Below are the code and all the weights of a small trained network. Each question names an input and a class and asks about switching units off, where a switched-off unit gives its printed mean instead of its output.

import numpy as np


def w(rows, s, z=0):
    codes = np.array(rows[::2]) - 128.0
    scale = np.full(codes.shape[1], s)
    scale[-1] = z or s
    return codes * scale


def norm(h):
    return h / np.sqrt((h * h).mean(-1, keepdims=True) + 1e-5)


def f(y):
    return np.maximum(y, 0)


def log_softmax(a):
    a = a - a.max(-1, keepdims=True)
    return a - np.log(np.exp(a).sum(-1, keepdims=True))


def net(x, mask):
    res = np.array(x, float).reshape(1, 2) / 4 @ E
    u = 0
    for l in range(2):
        y = f(norm(res) @ A[l][:, :-1].T + A[l][:, -1])
        res = res + np.where(mask[u : u + 12], y, B[l][:, -1]) @ B[l][:, :-1]
        u += 12
    return log_softmax(norm(res)[-1] @ U[:, :-1].T + U[:, -1])


A, B = {}, {}
E = w([
[149,128,180,254,77,91],'x0',
[67,186,26,159,121,125],'x1',
],0.0093)
A[0] = w([
[62,253,119,156,94,73,91],'0.n1',
[104,125,247,184,107,89,24],'0.n2',
[126,150,97,108,158,180,92],'0.n3',
[127,10,37,184,25,86,21],'0.n4',
[186,115,169,10,179,56,38],'0.n5',
[65,135,126,176,43,83,114],'0.n6',
[93,202,142,135,37,114,124],'0.n7',
[192,115,151,137,88,99,234],'0.n8',
[197,243,140,151,160,89,3],'0.n9',
[182,109,132,126,32,72,68],'0.n10',
[222,104,124,90,98,171,122],'0.n11',
[186,106,128,129,113,93,219],'0.n12',
],0.0067,0.0025)
B[0] = w([
[141,165,167,21,93,81,229],'0.n1',
[60,115,92,179,189,122,232],'0.n2',
[139,165,177,196,217,158,194],'0.n3',
[98,34,108,190,180,159,176],'0.n4',
[59,160,113,198,184,126,253],'0.n5',
[171,170,86,128,180,159,212],'0.n6',
[116,121,194,166,173,172,186],'0.n7',
[145,224,46,74,135,187,229],'0.n8',
[197,81,121,122,208,135,138],'0.n9',
[123,108,69,63,200,181,179],'0.n10',
[174,126,142,107,22,69,201],'0.n11',
[110,171,209,151,91,254,200],'0.n12',
],0.0058,0.0044)
A[1] = w([
[255,117,158,96,149,253,36],'1.n1',
[102,159,5,177,59,61,50],'1.n2',
[128,209,123,73,167,129,200],'1.n3',
[69,178,37,161,116,100,118],'1.n4',
[193,68,173,112,114,187,1],'1.n5',
[98,117,168,194,145,162,132],'1.n6',
[88,163,64,118,211,224,71],'1.n7',
[130,44,133,44,128,177,235],'1.n8',
[87,118,62,116,51,103,126],'1.n9',
[180,103,155,208,110,114,172],'1.n10',
[191,161,83,76,171,96,36],'1.n11',
[143,63,69,41,156,150,86],'1.n12',
],0.0085,0.0028)
B[1] = w([
[186,129,107,61,21,14,185],'1.n1',
[136,166,107,62,41,137,158],'1.n2',
[142,99,156,211,100,42,216],'1.n3',
[171,120,150,2,40,170,189],'1.n4',
[76,177,175,33,73,99,150],'1.n5',
[71,111,54,74,223,130,169],'1.n6',
[175,51,207,186,160,59,245],'1.n7',
[48,214,24,183,101,229,175],'1.n8',
[139,152,207,2,78,135,141],'1.n9',
[11,181,123,147,136,239,156],'1.n10',
[76,102,100,89,194,200,155],'1.n11',
[119,159,53,178,112,231,168],'1.n12',
],0.0061,0.012)
U = w([
[136,204,164,70,2,101,238],'0',
[71,162,97,192,166,176,227],'1',
[135,117,177,174,122,40,5],'2',
],0.0094,0.003)

Each question gives the input, the list of numbers given to net, and the class t.
The units are the neurons (one row each of A and B). Each row of codes is followed by its name. A weight is (code - 128) times the scale printed after its matrix; where a second scale follows, it is the last column's (A, B and U).
mask holds one flag per neuron, layer by layer. A switched-off neuron (its flag False) gives its mean, the last column of its row in B, instead of its output. The means were averaged over made-up inputs and are rounded, as every weight is.
A unit's drop is (log p(t) with every unit on - log p(t) with that unit switched off) / (log p(t) with every unit on - log p(t) with every unit switched off).
The circuit of an input: a set's keep is (log p(t) with only the set's units on - log p(t) with every unit switched off) / (log p(t) with every unit on - log p(t) with every unit switched off). Starting from the 12 units with the biggest drops (on a tie, the unit counted first), units are removed one at a time, each time the one whose removal leaves the highest keep (on an exact tie, the one counted first), for as long as the keep stays at least 0.8.
circuit, biggest first: the units of the circuit, biggest drop first
unit that matters most: the unit with the biggest drop
top k neurons: the k neurons with the biggest drops, biggest first
top k neurons in layer l: the k neurons of layer l with the biggest drops, biggest first
drop of u: that unit's drop, to one decimal
input [-7,-6], class 1: circuit, biggest first -> [1.n8]
input [-7,-4], class 1: top 2 neurons in layer 1 -> [1.n8; 1.n4]
input [3,3], class 2: top 2 neurons in layer 1 -> [1.n8; 1.n12]
input [-3,3], class 2: top 4 neurons -> [0.n3; 1.n7; 0.n11; 1.n3]
input [-3,2], class 2: top 2 neurons -> [1.n7; 0.n3]
input [1,-2], class 2: top 3 neurons -> [0.n2; 0.n8; 1.n7]
input [-2,4], class 0: top 2 neurons -> [1.n4; 0.n12]
input [0,3], class 2: top 2 neurons -> [0.n7; 0.n11]
input [3,2], class 2: top 2 neurons in layer 1 -> [1.n8; 1.n7]
input [3,4], class 0: top 2 neurons -> [0.n1; 1.n4]
input [0,-3], class 2: top 2 neurons -> [0.n5; 0.n8]
input [1,-1], class 2: top 2 neurons -> [0.n2; 1.n7]
input [6,6], class 0: top 2 neurons in layer 0 -> [0.n1; 0.n3]
input [4,-2], class 1: unit that matters most -> 0.n2
input [-6,-1], class 1: top 2 neurons in layer 1 -> [1.n8; 1.n12]
input [-1,-3], class 2: top 2 neurons in layer 1 -> [1.n4; 1.n2]
input [8,-5], class 1: drop of 1.n6 -> 0.1
input [8,2], class 1: drop of 1.n4 -> 0.0
input [-1,2], class 2: drop of 0.n3 -> 0.3
input [-1,1], class 2: unit that matters most -> 0.n3
